Below is a small trained network, with its code and all its weights. Each question gives an input and a target symbol and asks what happens when units are switched off, that is, made to give their printed mean instead of their output.

import numpy as np


def w(rows, s, z=0):
    codes = np.array(rows[::2]) - 128.0
    scale = np.full(codes.shape[1], s)
    scale[-1] = z or s
    return codes * scale


def softmax(a):
    e = np.exp(a - a.max(-1, keepdims=True))
    return e / e.sum(-1, keepdims=True)


def log_softmax(a):
    a = a - a.max(-1, keepdims=True)
    return a - np.log(np.exp(a).sum(-1, keepdims=True))


def net(x, mask):
    ids = ['ΘΞΠΦαβημτ'.index(c) for c in x.split()]
    T = len(ids)
    res = E[ids] + P[:T]
    u = 0
    for l in range(2):
        r = res
        for j in range(3):
            rows = slice(2 * j, 2 * j + 2)
            q, k, v = (r @ M[l][rows].T for M in (Q, K, V))
            z = softmax(np.where(np.tri(T) > 0, q @ k.T / 2**0.5, -1e9)) @ v
            o = O[l][rows]
            res = res + np.where(mask[u + j], z, o[:, -1]) @ o[:, :-1]
        u += 3
    return log_softmax(res[-1] @ U[:, :-1].T + U[:, -1])


Q, K, V, O = {}, {}, {}, {}
E = w([
[130,105,136,168],'Θ',
[252,56,115,185],'Ξ',
[166,231,151,40],'Π',
[159,100,102,189],'Φ',
[147,145,167,154],'α',
[219,59,114,49],'β',
[172,210,108,151],'η',
[109,97,176,142],'μ',
[183,53,159,103],'τ',
],0.018)
P = w([
[34,124,147,146],'0',
[91,109,255,131],'1',
[71,120,117,218],'2',
[116,106,72,95],'3',
[148,105,207,123],'4',
[76,158,101,222],'5',
[145,114,50,59],'6',
[167,115,206,93],'7',
[78,166,99,239],'8',
[165,120,38,41],'9',
[204,142,191,82],'10',
[93,165,83,236],'11',
[177,113,26,58],'12',
[223,153,182,68],'13',
],0.0084)
Q[0] = w([
[192,86,167,99],'0.h1',
[224,69,248,85],'0.h1',
[156,114,99,69],'0.h2',
[139,144,134,118],'0.h2',
[109,122,62,102],'0.h3',
[165,145,69,160],'0.h3',
],0.015)
K[0] = w([
[228,3,102,98],'0.h1',
[185,3,143,105],'0.h1',
[115,46,94,81],'0.h2',
[102,48,130,190],'0.h2',
[100,115,88,167],'0.h3',
[110,127,90,92],'0.h3',
],0.012)
V[0] = w([
[137,170,61,157],'0.h1',
[46,254,90,144],'0.h1',
[109,161,218,58],'0.h2',
[79,203,189,173],'0.h2',
[13,95,99,162],'0.h3',
[183,154,108,142],'0.h3',
],0.0074)
O[0] = w([
[229,60,108,150,113],'0.h1',
[192,58,76,135,2],'0.h1',
[149,134,165,63,115],'0.h2',
[14,184,154,167,86],'0.h2',
[157,81,3,50,79],'0.h3',
[253,142,207,53,144],'0.h3',
],0.0056,0.011)
Q[1] = w([
[182,138,207,157],'1.h1',
[137,117,243,184],'1.h1',
[122,107,200,196],'1.h2',
[135,192,139,206],'1.h2',
[154,99,247,251],'1.h3',
[128,196,154,113],'1.h3',
],0.011)
K[1] = w([
[173,70,147,123],'1.h1',
[203,86,5,119],'1.h1',
[52,88,142,191],'1.h2',
[131,155,88,197],'1.h2',
[161,136,105,108],'1.h3',
[174,165,159,137],'1.h3',
],0.015)
V[1] = w([
[154,36,184,148],'1.h1',
[36,186,189,102],'1.h1',
[50,103,239,206],'1.h2',
[185,175,96,16],'1.h2',
[104,254,146,203],'1.h3',
[106,212,121,17],'1.h3',
],0.008)
O[1] = w([
[104,36,193,129,232],'1.h1',
[111,69,97,209,5],'1.h1',
[185,199,132,85,254],'1.h2',
[2,184,229,207,49],'1.h2',
[218,115,6,108,172],'1.h3',
[86,95,118,43,165],'1.h3',
],0.0083,0.005)
U = w([
[85,53,127,132,163],'Θ',
[223,124,195,157,1],'Ξ',
[52,103,41,2,161],'Π',
[62,252,100,174,177],'Φ',
[106,135,84,131,162],'α',
[90,118,194,114,132],'β',
[129,250,79,125,126],'η',
[109,181,89,194,186],'μ',
[133,113,119,170,131],'τ',
],0.0062,0.0054)

Each question gives the input, a string of symbols that net reads in full, and the target symbol t.
The units are the heads (2 rows each of Q, K, V and O). Each row of codes is followed by its name. A weight is (code - 128) times the scale printed after its matrix; where a second scale follows, it is the last column's (O and U).
mask holds one flag per head, layer by layer. A switched-off head (its flag False) gives its mean, the last column of its rows in O, instead of its output. The means were averaged over made-up inputs and are rounded, as every weight is.
A unit's drop is (log p(t) with every unit on - log p(t) with that unit switched off) / (log p(t) with every unit on - log p(t) with every unit switched off).
The circuit of an input: a set's keep is (log p(t) with only the set's units on - log p(t) with every unit switched off) / (log p(t) with every unit on - log p(t) with every unit switched off). Starting from all 6 units, units are removed one at a time, each time the one whose removal leaves the highest keep (on an exact tie, the one counted first), for as long as the keep stays at least 0.8.
units of the circuit, in order: the units of the circuit, biggest drop first
most important unit: the unit with the biggest drop
heads that matter: for each layer, one digit per head in row order, 1 if its drop is at least 0.15 and else 0, layers parted by /
input τ Ξ μ Π Ξ τ, target Π: units of the circuit, in order => (1.h3; 1.h2; 0.h1)
input τ β Π μ η η Ξ α η Π Π τ β, target Θ: most important unit => 1.h2
input Ξ Φ τ η τ α Ξ β β τ, target β: heads that matter => 010 / 010
input η α Θ τ μ Θ τ η Φ Π μ Ξ, target Π: units of the circuit, in order => (1.h3; 1.h2; 0.h2)
input Θ Ξ τ Ξ Θ τ β α Φ Π, target Φ: heads that matter => 000 / 010
input Ξ Π α α η Φ Π Ξ Ξ μ Φ η η Θ, target η: heads that matter => 100 / 110
input η Φ μ Φ β β Ξ β μ Ξ τ Θ, target Ξ: units of the circuit, in order => (1.h2; 0.h1; 1.h3)
input β Θ Φ Π β η Π Θ Π τ Θ η η α, target η: units of the circuit, in order => (0.h1; 1.h1)
input μ Π τ Π Π β Π τ Φ μ η τ β Π, target Π: heads that matter => 101 / 001
input Φ Π Φ η η Ξ η Ξ Ξ, target η: heads that matter => 110 / 100
input Ξ Ξ α, target Ξ: units of the circuit, in order => (1.h2; 1.h3; 1.h1)
input α Π β τ μ Ξ η Π τ τ β μ η μ, target η: units of the circuit, in order => (0.h1; 1.h1; 1.h2)
input Ξ β τ Π Ξ β Θ Π μ, target Π: units of the circuit, in order => (1.h3; 1.h2)
input Φ τ α β η μ μ Π Θ η, target μ: units of the circuit, in order => (1.h2; 1.h1; 0.h1)
input η β Φ μ α Φ β τ Θ, target β: units of the circuit, in order => (1.h3)
input μ μ η η Φ μ Θ μ, target η: units of the circuit, in order => (1.h1; 1.h2; 0.h1)
input η η η η Ξ η Φ Ξ Θ α μ Ξ β Θ, target β: units of the circuit, in order => (1.h3; 0.h2)
input Ξ Θ μ η β Ξ, target η: units of the circuit, in order => (0.h1; 1.h1; 1.h2)
input Π τ α, target Π: heads that matter => 010 / 011
input β μ η η Θ τ, target η: heads that matter => 100 / 110
input Φ η η α η Π Φ Π Φ β Φ, target β: heads that matter => 011 / 001
input α β μ Ξ η μ β Π Φ β η μ, target β: most important unit => 1.h3
input α Ξ η τ η α Π Φ, target Π: heads that matter => 010 / 001
